Here is a tiny trained network, its code and every weight. The questions are about switching its units off for an input and a class, where a switched-off unit gives its printed mean instead of its output.

import numpy as np


def w(rows, s, z=0):
    codes = np.array(rows[::2]) - 128.0
    scale = np.full(codes.shape[1], s)
    scale[-1] = z or s
    return codes * scale


def norm(h):
    return h / np.sqrt((h * h).mean(-1, keepdims=True) + 1e-5)


def f(y):
    return y / 2 * (1 + np.tanh(0.7978845608 * (y + 0.044715 * y**3)))


def log_softmax(a):
    a = a - a.max(-1, keepdims=True)
    return a - np.log(np.exp(a).sum(-1, keepdims=True))


def net(x, mask):
    res = np.array(x, float).reshape(1, 8) / 4 @ E
    u = 0
    for l in range(4):
        y = f(norm(res) @ A[l][:, :-1].T + A[l][:, -1])
        res = res + np.where(mask[u : u + 4], y, B[l][:, -1]) @ B[l][:, :-1]
        u += 4
    return log_softmax(norm(res)[-1] @ U[:, :-1].T + U[:, -1])


A, B = {}, {}
E = w([
[81,144,91,174,117,137,100,78,123],'x0',
[161,117,133,173,138,84,123,104,112],'x1',
[249,98,49,168,40,254,11,188,123],'x2',
[103,194,135,3,48,38,38,97,47],'x3',
[119,8,52,52,174,120,101,154,34],'x4',
[90,158,75,106,136,169,121,114,158],'x5',
[116,133,111,147,120,132,120,83,126],'x6',
[126,103,167,142,141,118,97,140,114],'x7',
],0.0072)
A[0] = w([
[6,98,210,70,165,119,204,31,71,48],'L0N0',
[125,218,103,77,74,51,60,157,117,115],'L0N1',
[236,129,98,141,6,207,101,119,64,5],'L0N2',
[133,253,220,173,97,150,106,93,167,41],'L0N3',
],0.0064,0.0026)
B[0] = w([
[192,157,58,166,194,99,163,116,98,254],'L0N0',
[94,85,180,84,55,130,119,67,112,224],'L0N1',
[115,252,117,98,135,140,93,215,56,240],'L0N2',
[201,119,139,87,128,101,83,145,167,216],'L0N3',
],0.013,0.005)
A[1] = w([
[180,138,120,218,161,219,222,137,134,115],'L1N0',
[128,187,180,154,42,154,74,86,242,127],'L1N1',
[143,164,195,149,90,129,98,137,157,1],'L1N2',
[86,97,139,117,83,227,70,128,2,135],'L1N3',
],0.0072,0.0036)
B[1] = w([
[9,60,131,71,39,143,126,64,142,254],'L1N0',
[144,89,147,177,170,114,143,151,181,226],'L1N1',
[163,95,131,59,207,116,144,144,104,140],'L1N2',
[98,140,71,221,169,76,156,100,157,251],'L1N3',
],0.011,0.0048)
A[2] = w([
[138,156,144,110,179,77,219,59,133,2],'L2N0',
[211,150,149,121,106,95,124,148,233,67],'L2N1',
[135,77,131,109,135,115,126,140,58,110],'L2N2',
[148,107,123,168,2,210,17,168,146,77],'L2N3',
],0.0089,0.0026)
B[2] = w([
[45,205,195,205,166,188,126,223,80,242],'L2N0',
[135,94,191,61,254,224,14,144,231,206],'L2N1',
[127,141,48,83,90,76,100,68,196,159],'L2N2',
[55,164,222,181,109,114,195,171,16,255],'L2N3',
],0.0082,0.0054)
A[3] = w([
[140,139,169,78,38,113,139,69,101,2],'L3N0',
[174,96,122,118,143,171,131,65,43,135],'L3N1',
[173,117,6,112,155,106,158,141,112,162],'L3N2',
[105,74,63,128,103,86,135,116,90,119],'L3N3',
],0.012,0.0025)
B[3] = w([
[29,107,230,31,9,157,112,82,103,181],'L3N0',
[69,74,69,88,187,118,33,234,159,147],'L3N1',
[194,231,103,113,66,163,48,189,214,240],'L3N2',
[45,94,254,14,169,152,40,102,227,254],'L3N3',
],0.0093,0.0053)
U = w([
[129,254,59,238,204,82,216,172,25,177],'0',
[146,144,129,112,155,120,77,140,251,1],'1',
[60,48,182,119,31,92,195,28,110,233],'2',
],0.0088,0.0016)

Each question gives the input, the list of numbers given to net, and the class t.
The units are the neurons (one row each of A and B). Each row of codes is followed by its name. A weight is (code - 128) times the scale printed after its matrix; where a second scale follows, it is the last column's (A, B and U).
mask holds one flag per neuron, layer by layer. A switched-off neuron (its flag False) gives its mean, the last column of its row in B, instead of its output. The means were averaged over made-up inputs and are rounded, as every weight is.
A unit's drop is (log p(t) with every unit on - log p(t) with that unit switched off) / (log p(t) with every unit on - log p(t) with every unit switched off).
The circuit of an input: a set's keep is (log p(t) with only the set's units on - log p(t) with every unit switched off) / (log p(t) with every unit on - log p(t) with every unit switched off). Starting from the 12 units with the biggest drops (on a tie, the unit counted first), units are removed one at a time, each time the one whose removal leaves the highest keep (on an exact tie, the one counted first), for as long as the keep stays at least 0.8.
circuit, biggest first: the units of the circuit, biggest drop first
unit that matters most: the unit with the biggest drop
k most important neurons: the k neurons with the biggest drops, biggest first
k most important neurons of layer l: the k neurons of layer l with the biggest drops, biggest first
drop of u: that unit's drop, to one decimal
input [-1,0,2,8,-7,-4,-5,-8], class 2: unit that matters most : L0N1
input [4,6,-6,5,-4,-8,0,2], class 0: 4 most important neurons : (L0N0; L1N0; L2N0; L3N3)
input [-2,-5,2,-3,0,-3,4,-7], class 2: 2 most important neurons of layer 0 : (L0N3; L0N1)
input [0,7,-7,3,8,-2,5,0], class 1: 4 most important neurons : (L2N3; L3N3; L3N2; L2N2)
input [4,-1,-5,4,7,7,-5,-1], class 1: circuit, biggest first : (L3N3; L3N2; L0N0)
input [7,5,-4,-6,-4,2,-5,-6], class 2: 2 most important neurons : (L1N0; L0N2)
input [5,-7,-4,-7,8,-6,-2,4], class 1: 2 most important neurons : (L3N2; L2N3)
input [8,-1,2,-6,-5,4,3,-3], class 2: 3 most important neurons : (L1N0; L3N2; L2N3)
input [-6,-8,7,7,-4,-2,7,-6], class 0: 2 most important neurons : (L0N2; L1N0)
input [2,-4,-2,7,7,-4,4,-4], class 1: 2 most important neurons of layer 1 : (L1N0; L1N3)
input [3,-4,7,5,2,-6,6,4], class 0: drop of L1N3 : 0.1
input [8,3,4,-7,1,2,-7,5], class 2: drop of L1N0 : 0.7
input [7,-4,-6,1,-5,-8,8,7], class 0: drop of L0N0 : 0.5
input [-6,0,-4,-7,0,-3,2,0], class 2: most important neuron : (L1N0)
